In the rows, zero is written as 128.
Facts:
grafil -pletri-> moklum; grafil -pletri-> brizo; grafil -pletri-> trebo; zakos -pletri-> vozak; zakos -pletri-> nitrok; skipul -pletri-> fluva; flamu -pletri-> graflilur
mudrem -pletri-> stuzam; rosu -pletri-> graflilur; dagri -pletri-> florevem; dagri -pletri-> kufel; dagri -pletri-> stepagis; mugedrik -pletri-> dedek; mugedrik -pletri-> pleke
mugedrik -pletri-> poplas; magra -pletri-> toflomom; magra -pletri-> klatevor; gredro -pletri-> dedek; gredro -pletri-> kiplir; gredro -pletri-> fletil; pabe -pletri-> koser
pabe -pletri-> febin; garivik -pletri-> dedek; garivik -pletri-> graskan; garivik -pletri-> starul; garivik -pletri-> sivek; garivik -pletri-> riduser; stifin -pletri-> dretreza
stifin -pletri-> poklos; notrol -pletri-> graflilur; dribin -pletri-> flodra; dribin -pletri-> grugebi; dribin -pletri-> fluva; stirali -pletri-> poplas; pitrok -pletri-> lupigras
plovu -pletri-> pestesis; duste -pletri-> stuzam; duste -pletri-> ridetar; lovor -pletri-> roklos; stinin -pletri-> brinos; stinin -pletri-> saska; zonos -pletri-> flarubri
kotrak -pletri-> lagrel; lavim -pletri-> brogrok; bedran -pletri-> givir; bedran -pletri-> koves; bedran -pletri-> muklok; susun -pletri-> sivek; susun -pletri-> grugebi
susun -pletri-> zaklem; tribade -pletri-> greklar; gugisku -pletri-> brizo; gugisku -pletri-> buzo; stavan -pletri-> tapon; bires -pletri-> tridek; bires -pletri-> zota
bires -pletri-> kleva; suguk -pletri-> brogrok; flifa -pletri-> viplur; flifa -pletri-> fifle; flifa -pletri-> drabros; flifa -pletri-> zaklem; toklos -pletri-> plazi
digok -pletri-> risi; sasil -pletri-> desir; skeplo -pletri-> trozis; troda -pletri-> zugretril; troda -pletri-> duplar; menek -pletri-> vidis; zitom -pletri-> libigan
kedrikle -pletri-> libru; klidro -pletri-> kleva; kleski -pletri-> klugran; kleski -pletri-> roklos; kleski -pletri-> stipa; semer -pletri-> sobister; klipu -pletri-> dredra
klipu -pletri-> grelun; stostis -pletri-> gremik; skeplos -pletri-> pestesis; skeplos -pletri-> sobister; baduk -pletri-> roklos; bubri -pletri-> poplas; bubri -pletri-> voskigre
bubri -pletri-> klokur; gemom -pletri-> fletil; vido -pletri-> nama; kato -pletri-> gobik; plati -pletri-> milel; dabritar -pletri-> stegram; flavoko -pletri-> medropa
skubi -pletri-> leras; plada -pletri-> peklu; plada -pletri-> skoplo; brezuk -vestozu-> 966; toflomom -vestozu-> 966; bafor -vestozu-> 966; koves -vestozu-> 966
sika -vestozu-> 966; givir -vestozu-> 966; libigan -vestozu-> 859; lagrel -vestozu-> 966; skipul -vestozu-> 966; fakodror -vestozu-> 606; risi -vestozu-> 606
medropa -vestozu-> 966; flarubri -vestozu-> 966; stulus -vestozu-> 859; sobister -vestozu-> 966; graflilur -vestozu-> 859; mudrem -vestozu-> 966; rosu -vestozu-> 859
dagri -vestozu-> 966; stani -vestozu-> 606; drabros -vestozu-> 859; braklik -vestozu-> 966; mugedrik -vestozu-> 966; magra -vestozu-> 966; riklekek -vestozu-> 966
dade -vestozu-> 966; togi -vestozu-> 966; vipek -vestozu-> 966; pabe -vestozu-> 859; gobik -vestozu-> 606; tafli -vestozu-> 966; gograkom -vestozu-> 859
leras -vestozu-> 966; stifin -vestozu-> 859; starul -vestozu-> 859; stegram -vestozu-> 966; klatevor -vestozu-> 606; fotus -vestozu-> 859; dribin -vestozu-> 966
stirali -vestozu-> 966; dulem -vestozu-> 606; lupigras -vestozu-> 606; pitrok -vestozu-> 859; gabu -vestozu-> 966; somir -vestozu-> 859; viplur -vestozu-> 859
poklos -vestozu-> 966; plope -vestozu-> 859; peklu -vestozu-> 859; plovu -vestozu-> 966; nama -vestozu-> 966; skobrus -vestozu-> 859; duste -vestozu-> 859
moklum -vestozu-> 859; zuzi -vestozu-> 859; drotul -vestozu-> 966; lovor -vestozu-> 966; stinin -vestozu-> 966; dadrobros -vestozu-> 606; fluklozas -vestozu-> 606
bofi -vestozu-> 859; libru -vestozu-> 966; klimomos -vestozu-> 606; zonos -vestozu-> 859; fakar -vestozu-> 859; datem -vestozu-> 966; rikla -vestozu-> 859
kotrak -vestozu-> 966; klokur -vestozu-> 966; lavim -vestozu-> 859; staku -vestozu-> 859; duplar -vestozu-> 606; kiplir -vestozu-> 859; groplom -vestozu-> 859
dretreza -vestozu-> 966; vidis -vestozu-> 606; graskan -vestozu-> 859; plazi -vestozu-> 606; fluskekol -vestozu-> 606; milel -vestozu-> 606; bedran -vestozu-> 606
kleva -vestozu-> 966; kufel -vestozu-> 966; tritrum -vestozu-> 606; flodra -vestozu-> 966; susun -vestozu-> 606; rabro -vestozu-> 966; vozak -vestozu-> 966
trozis -vestozu-> 966; gremik -vestozu-> 966; tribade -vestozu-> 966; koser -vestozu-> 966; bugrar -vestozu-> 966; pagos -vestozu-> 966; zomos -vestozu-> 966
bires -vestozu-> 966; dumus -vestozu-> 606; pleke -vestozu-> 859; nitrok -vestozu-> 859; vemigrer -vestozu-> 859; suguk -vestozu-> 966; braklo -vestozu-> 966
flifa -vestozu-> 966; mostek -vestozu-> 966; toklos -vestozu-> 859; tridek -vestozu-> 966; tubral -vestozu-> 966; buzo -vestozu-> 966; muklok -vestozu-> 966
stuto -vestozu-> 606; trebo -vestozu-> 859; tapon -vestozu-> 859; pugre -vestozu-> 859; sasil -vestozu-> 966; saska -vestozu-> 859; troda -vestozu-> 966
menek -vestozu-> 966; brogrok -vestozu-> 966; kedrikle -vestozu-> 966; gripli -vestozu-> 966; klidro -vestozu-> 966; kleski -vestozu-> 966; farek -vestozu-> 606
pliful -vestozu-> 606; febin -vestozu-> 859; semer -vestozu-> 966; roklos -vestozu-> 606; fifle -vestozu-> 966; brinos -vestozu-> 966; klugran -vestozu-> 859
sivek -vestozu-> 966; stoplu -vestozu-> 859; lebu -vestozu-> 606; stostis -vestozu-> 966; fletil -vestozu-> 859; skeplos -vestozu-> 966; voskigre -vestozu-> 606
lutra -vestozu-> 966; baduk -vestozu-> 606; grelun -vestozu-> 966; fluva -vestozu-> 966; bubri -vestozu-> 966; gemom -vestozu-> 966; pigople -vestozu-> 859
vido -vestozu-> 966; greva -vestozu-> 966; surimor -vestozu-> 859; zaklem -vestozu-> 859; brizo -vestozu-> 859; stumas -vestozu-> 966; plati -vestozu-> 966
rifa -vestozu-> 859; fetram -vestozu-> 966; dedek -vestozu-> 966; dabritar -vestozu-> 606; flavoko -vestozu-> 859; droker -vestozu-> 859; skubi -vestozu-> 966
stepagis -vestozu-> 966; plada -vestozu-> 966; skobe -kligrul-> brinos; givir -kligrul-> florevem; zugretril -kligrul-> vozak; zugretril -kligrul-> datem; zugretril -kligrul-> klatevor
risi -kligrul-> koser; risi -kligrul-> pagos; flarubri -kligrul-> sika; flarubri -kligrul-> ladanon; flamu -kligrul-> bedran; rosu -kligrul-> dretreza; rosu -kligrul-> bofi
stani -kligrul-> dredra; stani -kligrul-> pagos; braklik -kligrul-> stipa; braklik -kligrul-> vipek; mugedrik -kligrul-> pliful; mugedrik -kligrul-> dredra; mugedrik -kligrul-> lavim
mugedrik -kligrul-> dribin; gobik -kligrul-> vozak; gobik -kligrul-> magra; brudruk -kligrul-> flavoko; brudruk -kligrul-> datem; brudruk -kligrul-> sima; brudruk -kligrul-> skipul
poplas -kligrul-> libigan; poplas -kligrul-> plobri; gograkom -kligrul-> rifa; gograkom -kligrul-> pliful; stegram -kligrul-> stavan; stegram -kligrul-> plobri; notrol -kligrul-> tribade
notrol -kligrul-> leras; notrol -kligrul-> grugebi; stirali -kligrul-> brezuk; stirali -kligrul-> fotus; dulem -kligrul-> stuto; lupigras -kligrul-> fluklom; somir -kligrul-> lavim
somir -kligrul-> fluva; viplur -kligrul-> fakodror; viplur -kligrul-> rikla; viplur -kligrul-> saska; plovu -kligrul-> tafli; plovu -kligrul-> zakos; moklum -kligrul-> rikla
zuzi -kligrul-> rifa; zuzi -kligrul-> florevem; zuzi -kligrul-> klatevor; zuzi -kligrul-> broban; dadrobros -kligrul-> drotul; fluklozas -kligrul-> greklar; libru -kligrul-> bedran
libru -kligrul-> fletil; stebol -kligrul-> stostis; duplar -kligrul-> koser; duplar -kligrul-> rabro; duplar -kligrul-> ladanon; skekek -kligrul-> lovor; skekek -kligrul-> skobrus
groplom -kligrul-> fluskekol; groplom -kligrul-> baduk; zota -kligrul-> dabritar; graskan -kligrul-> klimomos; graskan -kligrul-> vipek; milel -kligrul-> gabu; kufel -kligrul-> tafli
gremik -kligrul-> pitrok; gremik -kligrul-> magra; reves -kligrul-> teskem; reves -kligrul-> rabro; bugrar -kligrul-> klimomos; bugrar -kligrul-> tafli; zomos -kligrul-> riklekek
zomos -kligrul-> mostek; bires -kligrul-> flavoko; bires -kligrul-> toflomom; bires -kligrul-> nagre; nitrok -kligrul-> braklo; nitrok -kligrul-> fotus; vemigrer -kligrul-> kedrikle
tridek -kligrul-> kiplir; tridek -kligrul-> lebu; tubral -kligrul-> togi; tubral -kligrul-> zitom; tubral -kligrul-> libigan; buzo -kligrul-> nagre; buzo -kligrul-> toklos
buzo -kligrul-> mostek; trebo -kligrul-> rifa; pugre -kligrul-> klamoga; ridetar -kligrul-> semer; riduser -kligrul-> datem; sasil -kligrul-> lovor; sasil -kligrul-> skobrus
troda -kligrul-> plazi; troda -kligrul-> vipek; gripli -kligrul-> riklekek; kleski -kligrul-> gizir; kleski -kligrul-> dumus; farek -kligrul-> staku; farek -kligrul-> greklar
klipu -kligrul-> skubi; klipu -kligrul-> pliful; klipu -kligrul-> dredra; roklos -kligrul-> fakar; roklos -kligrul-> semer; sivek -kligrul-> dade; sivek -kligrul-> sima
stoplu -kligrul-> bafor; gemom -kligrul-> klokur; pigople -kligrul-> flifa; pigople -kligrul-> suguk; kato -kligrul-> muklok; greva -kligrul-> geruk; greva -kligrul-> suguk
surimor -kligrul-> staku; surimor -kligrul-> desir; zaklem -kligrul-> starul; zaklem -kligrul-> datem; zaklem -kligrul-> suguk; brizo -kligrul-> braklo; brizo -kligrul-> zakos
stumas -kligrul-> lagrel; plati -kligrul-> trifler; plati -kligrul-> koves; fetram -kligrul-> dribin; fetram -kligrul-> stifin; fetram -kligrul-> bofi; dedek -kligrul-> skeplo
dedek -kligrul-> stulus; droker -kligrul-> lagrel; droker -kligrul-> sika; stepagis -kligrul-> grelun; stepagis -kligrul-> kluflamel; plada -kligrul-> fotus

Known rows:
[131 140 126 103 120 116 155 122 116 135 130 132 124 117 128 108 116 124
 114 136 132 116 108 135 147 105] : digok
[146 118 107 128 124 117 139 137 123 124 110 120 129 187 126 147 124  80
 124 124 173 153 120 137 110 177] : fluklozas
[145 153 120 120 157 121 158 120 121 128 155 128 146 106 125 121 128 122
 130 120 132 105 117 106 114 120] : pestesis
[114 109 137  91 110 112 130 111 117 136 131 129 123 121 120 123 121 158
 136 110  98 138 128 135 172 113] : skeplos
[152 119 107 132 136 119 145 139 129 117 126 121 139 182 125 151 132  80
 130 118 175 152 125 126  93 184] : duplar
[130 123  98 127 122 131 142 134 140 136 116 138 121 143 137 145 110 101
 127 150 158 146 140 114 107 134] : stebol
[110 121 156 130 118 129 107 123 114 133 128  95 171 119 131 116 106 160
 131 137 104 151 127 132 184 106] : skipul
[148 146 141 143 154 149 124 118 125 103 132 162 125 107 131 119 136 132
 122 128 132  76 105 126 120 122] : peklu
[139 136 136 107 125 129 170 129 149 103 168 125 150 116 139 116 149 117
 119 123 131 112 125 117  99  95] : dredra
[125 122 142 126 148 116 138 130 115 131 156 128 138 112 120 119 123 163
 158 106 115 138 140 118 133 151] : lagrel
[111 171 147 159 128 145  94 150  98 122 131 159 132 109 124  98 175 115
 137 142 140  78 111 124 111 116] : kiplir
[133 106 116 131 109 156 109 124 143 107  92 181 101 150 143 150 117 106
 118 153 159 117 126 129 124 129] : rosu
[113 169  91  98 173 163  99 109 138 143  76  64 126 113 149 108 133 174
 144 122  68 153 114 120 155 111] : datem
[129 124 152 144 110 150 124 136 229  61 133 122  96 132 203 165 179 113
 102 192 137 114 139 158  50 114] : trebo
[119 108 106 135 139 135 117 131 150 136 122 118 127 137 133 156 122 140
 155 123 122 164 165 105 109 153] : gremik
[138 130 144 118 116 143 121 114 117 109 108 170 106 119 132 111 125 130
 107 138 133  87  95 151 156 106] : pabe
[104 100 175 125  84 124 112 126 119 121 137 103 180 130 131 114 110 152
 124 144 113 153 130 140 191  89] : dribin

Rows:
No name comes twice in this set of rows, the named rows included.
[167 129 138 141 115 141 164 155 111 138 116  94 113 162  94  53 119 115
  73  89 134 138 109 182 126 127] : baduk
[141 147 127 124 150 118 160 130 112 129 149 136 138 111 127 110 117 125
 134 131 145 115 117 117 121 133] : greklar
[116 151 162 107 108  77 162 132 140 132 125 108  81 104 171 113 116 141
 103 190 130 124  99 189 145 129] : grafil
[171 139 146 183 146 186 138 153 129 117 125 151 104 112 110  58 118 144
  91 111 130  98 127 153  96 115] : klugran
[133  94 131 114  77 186 122 125 216  53 132 152 129 158 170 157 184  93
 100 147 137 116 146 124  67  64] : gograkom
[119 114 149 110 122 118 138 127 131 123 153 121 135 117 126 118 134 158
 143 108 105 137 142 128 139 121] : pagos
[ 91 152 136 127 128 113 111 149 101 150 152 121 126 106 111 107 175 146
 165 106 104 129 145 116 116 130] : klokur
[118 102 108 126 129 140 120 128 167 121 133 115 133 140 137 163 138 133
 149 118 115 162 170 103  98 133] : givir
[ 73  49  70 206  98  81 131  46  87 136 107 119  79 161 132 162  98  99
 129 142  61 147 178 145 117  96] : plada
[120 151 158 110 113  80 162 132 138 130 129 107  87 103 168 114 117 139
 105 186 131 123 101 184 140 132] : gugisku
[110  92 114 116 106 126 117 127 142 140 112 129 112 146 130 151 112 137
 144 128 124 170 159 122 134 140] : plati

Now the same nodes, written a new way:
Known rows:
[105 114 139 121 113 114 122 190 155 142  65 117 144  98 121 193  99  60
 135 111 153  83 175 125 143 129 201  99 143 101] : skipul
[105 119 141 137 112 137 121 144 129 148  90 112 152 111 130 146 118  93
 118 132 147 100 165 137 134 134 203 100 106 104] : dade
[176 113 168 122  93 156 191 119 134 104 161 140 150  82 143  70 129 238
 155  77 171  57 148 130  97 247  89  89 145  78] : dredra
[155 112 176 150  94 126 112 127 157 120 155 138 145 134 157 110 113 106
 104 149 127 123 126 144 118 152 126 128  94 116] : fluskekol
[111 156 118 146 182 127 114 121  99 165 130 103  89 162 143 143 142 145
 132 117 111 154 117 134 120  82 137 135 113 163] : dedek
[110 142 113 134 161  99 112 133 114 135 129 119  94 144 137 168 120 123
 137 104 118 152 132 120 117  95 113 129 160 153] : gemom
[180  94 127  89  69 109  96 119 112 152 168 131 146  90 170 107 135 155
 124 156 156 139 139 132 104 163 123 128  63 106] : plobri
[125 122 113 185  55 152 184  75 115 121 151 118 133 175 108 103  92 169
 125 118 170  79 202 134 127 182 162  91 173 110] : koser
[127 122  86 215 108 176 206 109 175 138 147 139  77 246  91 114 119 138
 154 116 117 119 116 137 134  75 106 150 163 202] : duplar
[117 127 142 139 111 123 109 100 104 130 134 115 142 121 147 121 119 133
 107 134 138 130 160 138 114 146 156 105 114 109] : bafor
[137 120 141 152 153 136 113 135 151 139 146 136 106 163 154 120 140 106
 130 131  95 167  85 144 115  74  91 150  87 180] : farek
[136 117  85 115 132 133 136 125 139 156 133 135 105 131 129 123 162 166
 147 136 122 145  99 130 114  96 119 156 104 150] : stebol
[152 107 114 110  85 124 128 117 138 145 145 135 136 107 137 115 142 164
 127 150 147 119 132 131 115 154 139 140  99 105] : fluklom
[ 57 169 116 157 198 123 124  77 131 119 110 122 100 145 102 135 161 153
  99 141  84 159  96 134 120  82 144 155 164 132] : braklik
[103 147 141 149 216 158 155 116  96 119 132 118  98 132 151 104 155 188
 163  54 109 148 106 136  92 104  66  97 143 172] : fetram
[115 129 149 139 134 131  99 112 137  88 128 110 121  99 135 117 157 148
 117 160 154 143 184 153 124  92 147 113 164 173] : brogrok
[ 79 134 109 142 179 150 131 157 135 161  70 109 110 135 118 158 147  95
 144 109 115 132 122 138 133  61 176 121 111 160] : greva

Rows:
No name comes twice in this set of rows, the named rows included.
[138 116 148 122 111 111  81 103  80 137 153 115 145 111 176 118 120 125
 111 134 141 155 160 139 103 138 134  99  81 122] : togi
[121 115 137 139  83 123 107 118 110 142 125 114 152 120 143 132 108 107
 108 145 154 115 178 138 128 149 187 101 101 102] : riklekek
[160 112 172 140  91  98 111 146 167 107 155 147 132 127 149 144  94  92
 112 133 127 122 130 128 117 156 102 133 137 117] : dabritar
[133 153 158 109 107 119 117  89 124  85 137 137 178 110  93  97 120 123
  77 187 127 112 126 118 165 190 150 152 147  59] : fotus
[150  90 107 107  56 134 133 161 162 170 105 128 151 101 123 142 128 113
 134 159 166  84 154 132 140 149 201 132  80  95] : nagre
[103 103 109 137 130  82 127  96 110 116 112 149 135 136 122 155 109  96
 138  87 122 155 137 119 110 104 103 110 146 112] : skeplos
[139 103 116 106  92 137 137 158 163 160 102 130 144  95 123 138 141 131
 136 144 152  90 133 132 131 147 181 135  94  97] : geruk
[112 121 141 126 116 103 113 161 138 129  93 120 139 102 129 176 101  87
 126 114 146 102 168 122 131 138 170 104 150 103] : flifa
[156 146 130 109 138 141 126 134 104 130 135 122 141 146 113 109 126 114
 129 149 129 130 112 120 165 132 119 144 110 133] : pleke
[157 123 102 104 111  97 126 149 146 147 142 136 101 119 129 156 131 158
 148 126 138 122 121 114 118 137 108 154 143 125] : garivik
[123 119 104 185  45 147 176  74 118 128 149 117 132 182 105 111  89 157
 117 133 169  87 203 132 132 170 173  97 166 111] : rabro
[133 118  76 115 144 135 134 126 137 161 134 134  94 139 128 126 168 163
 152 134 116 156  91 131 114  77 108 161  99 165] : skekek
[109 135 114 115 101 123 134  95 161 127 136 145 135  95 121 114 148 177
  93 174 121 117 112 126 120 171 155 167 146  73] : stipa
[ 41 160 102 156 203  77 130  67 146  93  98 153 102 141  77 163 147 131
 101 119  69 168  83 115 116  74 114 167 212 106] : plovu
[ 99 111  70 114 169 168 161 211 190 193  42 125  99 125  95 174 174  96
 180 117 123 107  88 132 149  40 185 157  88 169] : brudruk

